Below are the code and all the weights of a small trained network. Each question names an input and a class and asks about switching units off, where a switched-off unit gives its printed mean instead of its output.

import numpy as np


def w(rows, s, z=0):
    codes = np.array(rows[::2]) - 128.0
    scale = np.full(codes.shape[1], s)
    scale[-1] = z or s
    return codes * scale


def f(y):
    return np.maximum(y, 0)


def log_softmax(a):
    a = a - a.max(-1, keepdims=True)
    return a - np.log(np.exp(a).sum(-1, keepdims=True))


def net(x, mask):
    res = np.array(x, float).reshape(1, 6) / 4 @ E
    y = f(res @ A[0][:, :-1].T + A[0][:, -1])
    res = res + np.where(mask, y, B[0][:, -1]) @ B[0][:, :-1]
    return log_softmax(res[-1] @ U[:, :-1].T + U[:, -1])


A, B = {}, {}
E = w([
[118,133,124,131],'x0',
[98,78,62,26],'x1',
[120,132,123,129],'x2',
[127,129,127,129],'x3',
[174,77,1,196],'x4',
[49,26,174,169],'x5',
],0.01)
A[0] = w([
[129,148,125,117,78],'n1',
[129,120,122,109,69],'n2',
[82,62,177,152,48],'n3',
[140,139,147,155,62],'n4',
[93,146,183,91,117],'n5',
[92,45,158,150,22],'n6',
[115,174,210,67,95],'n7',
[141,121,67,172,73],'n8',
[120,77,73,19,12],'n9',
[82,47,157,154,10],'n10',
[182,60,58,179,116],'n11',
[128,133,105,87,79],'n12',
[107,136,101,143,170],'n13',
[145,165,162,198,61],'n14',
[142,159,162,214,36],'n15',
[114,96,146,140,95],'n16',
[206,249,93,74,38],'n17',
[132,132,55,175,116],'n18',
[135,140,121,120,76],'n19',
[105,85,123,65,27],'n20',
[149,160,157,201,4],'n21',
[100,150,192,73,127],'n22',
],0.019,0.0035)
B[0] = w([
[141,131,133,134,140],'n1',
[121,141,119,119,137],'n2',
[173,122,114,181,191],'n3',
[115,157,140,124,150],'n4',
[139,103,151,79,198],'n5',
[165,129,124,197,183],'n6',
[159,93,155,54,228],'n7',
[151,112,159,83,189],'n8',
[46,206,125,125,206],'n9',
[148,111,91,196,186],'n10',
[135,66,146,61,224],'n11',
[99,151,122,139,154],'n12',
[168,149,160,106,149],'n13',
[72,169,110,111,190],'n14',
[63,176,118,120,193],'n15',
[153,132,112,141,153],'n16',
[185,107,101,252,250],'n17',
[150,99,148,79,198],'n18',
[130,126,126,140,137],'n19',
[107,196,122,113,171],'n20',
[80,178,128,119,184],'n21',
[119,75,145,79,211],'n22',
],0.038,0.019)
U = w([
[142,3,218,86,161],'0',
[176,61,144,245,213],'1',
[29,161,173,139,7],'2',
],0.0061,0.0019)

Each question gives the input, the list of numbers given to net, and the class t.
The units are the neurons (one row each of A and B). Each row of codes is followed by its name. A weight is (code - 128) times the scale printed after its matrix; where a second scale follows, it is the last column's (A, B and U).
mask holds one flag per neuron, in row order. A switched-off neuron (its flag False) gives its mean, the last column of its row in B, instead of its output. The means were averaged over made-up inputs and are rounded, as every weight is.
A unit's drop is (log p(t) with every unit on - log p(t) with that unit switched off) / (log p(t) with every unit on - log p(t) with every unit switched off).
k most important neurons: the k neurons with the biggest drops, biggest first
drop of u: that unit's drop, to one decimal
input [4,-4,6,2,0,-8], class 1: most important neuron	(n17)
input [3,-8,-2,0,-6,1], class 2: 3 most important neurons	(n15; n14; n21)
input [4,-1,-8,-2,7,8], class 1: 2 most important neurons	(n10; n6)
input [7,-8,3,-4,-7,0], class 2: 3 most important neurons	(n15; n14; n21)
input [0,-1,8,2,3,-4], class 1: 4 most important neurons	(n17; n7; n22; n5)
input [-4,-7,8,6,8,-8], class 0: 4 most important neurons	(n11; n18; n8; n10)
input [-3,7,8,-5,0,-7], class 1: 3 most important neurons	(n17; n15; n14)
input [-2,7,4,-1,6,-6], class 2: 2 most important neurons	(n9; n7)
input [-5,-8,6,0,-1,-8], class 1: 2 most important neurons	(n17; n9)
input [8,6,2,4,-4,-4], class 2: drop of n9	1.3
input [3,5,6,4,-2,-3], class 2: drop of n9	0.2
input [0,-4,-1,7,-1,-3], class 2: drop of n3	0.3
